Here is a tiny trained network, its code and every weight. The questions are about switching its units off for an input and a target symbol, where a switched-off unit gives its printed mean instead of its output.

import numpy as np


def w(rows, s, z=0):
    codes = np.array(rows[::2]) - 128.0
    scale = np.full(codes.shape[1], s)
    scale[-1] = z or s
    return codes * scale


def f(y):
    return np.maximum(y, 0)


def softmax(a):
    e = np.exp(a - a.max(-1, keepdims=True))
    return e / e.sum(-1, keepdims=True)


def log_softmax(a):
    a = a - a.max(-1, keepdims=True)
    return a - np.log(np.exp(a).sum(-1, keepdims=True))


def net(x, mask):
    ids = ['αβγδεζηθλμξστφ'.index(c) for c in x.split()]
    T = len(ids)
    res = E[ids] + P[:T]
    r = res
    for j in range(3):
        rows = slice(3 * j, 3 * j + 3)
        q, k, v = (r @ M[0][rows].T for M in (Q, K, V))
        z = softmax(np.where(np.tri(T) > 0, q @ k.T / 3**0.5, -1e9)) @ v
        o = O[0][rows]
        res = res + np.where(mask[j], z, o[:, -1]) @ o[:, :-1]
    y = f(res @ A[0][:, :-1].T + A[0][:, -1])
    res = res + np.where(mask[3:7], y, B[0][:, -1]) @ B[0][:, :-1]
    return log_softmax(res[-1] @ U[:, :-1].T + U[:, -1])


Q, K, V, O, A, B = {}, {}, {}, {}, {}, {}
E = w([
[47,137,200,227],'α',
[47,49,25,236],'β',
[104,123,87,86],'γ',
[153,164,75,144],'δ',
[56,16,111,70],'ε',
[130,120,13,169],'ζ',
[176,170,197,169],'η',
[4,193,104,150],'θ',
[134,47,69,145],'λ',
[137,84,196,114],'μ',
[178,100,94,174],'ξ',
[88,170,94,76],'σ',
[99,211,105,193],'τ',
[98,121,10,103],'φ',
],0.017)
P = w([
[170,149,106,114],'0',
[156,157,97,105],'1',
[104,130,124,118],'2',
[71,104,117,128],'3',
[41,82,125,159],'4',
[4,98,128,152],'5',
],0.0037)
Q[0] = w([
[227,204,154,135],'h0',
[149,145,78,91],'h0',
[81,78,201,176],'h0',
[92,166,163,147],'h1',
[211,38,163,158],'h1',
[76,197,57,142],'h1',
[121,135,29,127],'h2',
[101,118,58,185],'h2',
[110,118,5,138],'h2',
],0.013)
K[0] = w([
[190,145,159,196],'h0',
[169,101,138,25],'h0',
[54,122,168,198],'h0',
[99,203,227,127],'h1',
[201,66,146,115],'h1',
[103,146,97,186],'h1',
[67,150,102,182],'h2',
[82,118,134,176],'h2',
[2,106,158,153],'h2',
],0.014)
V[0] = w([
[114,77,135,71],'h0',
[55,92,97,148],'h0',
[80,182,173,161],'h0',
[125,153,94,201],'h1',
[112,135,94,67],'h1',
[170,87,111,174],'h1',
[102,207,176,153],'h2',
[150,75,166,184],'h2',
[6,176,120,205],'h2',
],0.014)
O[0] = w([
[38,46,89,63,127],'h0',
[253,107,72,110,246],'h0',
[189,182,157,39,103],'h0',
[160,137,60,206,186],'h1',
[128,172,81,63,129],'h1',
[37,136,110,183,174],'h1',
[69,226,179,114,67],'h2',
[65,83,103,181,136],'h2',
[40,165,61,115,254],'h2',
],0.0074,0.0065)
A[0] = w([
[2,175,36,152,2],'n0',
[138,192,197,177,58],'n1',
[132,168,173,153,24],'n2',
[97,91,116,235,149],'n3',
],0.0091,0.0041)
B[0] = w([
[254,91,209,92,253],'n0',
[196,59,44,174,150],'n1',
[190,46,79,139,138],'n2',
[86,151,173,190,222],'n3',
],0.0087,0.015)
U = w([
[117,129,127,125,50],'α',
[155,115,12,97,35],'β',
[174,183,120,148,191],'γ',
[75,119,62,80,205],'δ',
[98,151,158,136,64],'ε',
[56,175,151,234,104],'ζ',
[192,107,114,177,111],'η',
[166,192,139,82,146],'θ',
[125,215,65,185,254],'λ',
[69,199,90,47,197],'μ',
[99,49,82,96,169],'ξ',
[162,150,208,116,66],'σ',
[70,63,72,178,40],'τ',
[37,79,232,105,167],'φ',
],0.011,0.0078)

Each question gives the input, a string of symbols that net reads in full, and the target symbol t.
The units are the heads (3 rows each of Q, K, V and O) and the neurons (one row each of A and B). Each row of codes is followed by its name. A weight is (code - 128) times the scale printed after its matrix; where a second scale follows, it is the last column's (O, A, B and U).
mask holds one flag per unit, heads first, then neurons. A switched-off unit (its flag False) gives its mean, the last column of its rows in O or B, instead of its output. The means were averaged over made-up inputs and are rounded, as every weight is.
A unit's drop is (log p(t) with every unit on - log p(t) with that unit switched off) / (log p(t) with every unit on - log p(t) with every unit switched off).
The circuit of an input: a set's keep is (log p(t) with only the set's units on - log p(t) with every unit switched off) / (log p(t) with every unit on - log p(t) with every unit switched off). Starting from all 7 units, units are removed one at a time, each time the one whose removal leaves the highest keep (on an exact tie, the one counted first), for as long as the keep stays at least 0.8.
circuit, biggest first: the units of the circuit, biggest drop first
top k neurons: the k neurons with the biggest drops, biggest first
heads that matter: for each layer, one digit per head in row order, 1 if its drop is at least 0.15 and else 0, layers parted by /
drop of u: that unit's drop, to one decimal
input μ δ β, target η: circuit, biggest first -> n0, h1
input φ ε β δ δ σ, target η: circuit, biggest first -> n0, h2, h1
input δ θ γ, target θ: circuit, biggest first -> h2, n0
input γ δ μ ξ λ μ, target φ: heads that matter -> 110
input λ γ α, target η: heads that matter -> 111
input δ θ σ, target θ: circuit, biggest first -> n0, h2
input μ η λ φ α, target η: circuit, biggest first -> h0, n1, h1
input ε σ α δ σ ξ, target σ: circuit, biggest first -> n0, h2
input τ β μ β γ, target η: circuit, biggest first -> n0, h1, h2
input ξ μ γ γ, target δ: heads that matter -> 111
input σ δ δ, target λ: heads that matter -> 101
input β μ λ λ σ, target η: heads that matter -> 011
input μ φ μ η ξ, target ζ: heads that matter -> 100
input λ ε μ, target ξ: circuit, biggest first -> h0
input σ δ δ μ θ, target θ: circuit, biggest first -> n0, h2, h0
input μ δ δ λ, target τ: circuit, biggest first -> h2, n0, h0
input δ δ ε ξ θ ξ, target θ: heads that matter -> 001
input δ β λ μ δ φ, target η: circuit, biggest first -> n0, h1
input η μ μ λ ξ λ, target τ: heads that matter -> 001
input α δ η θ σ, target θ: circuit, biggest first -> n0, h2, h1
input φ μ η φ θ μ, target θ: heads that matter -> 100
input λ α μ γ, target σ: heads that matter -> 001
input ζ δ θ δ, target θ: top 2 neurons -> n0, n3
input δ δ θ, target θ: drop of n0 -> 0.5
input α δ δ, target σ: drop of h2 -> 1.3
input η ξ μ φ α λ, target σ: drop of h2 -> 1.2
input μ α γ, target σ: drop of h2 -> 1.3
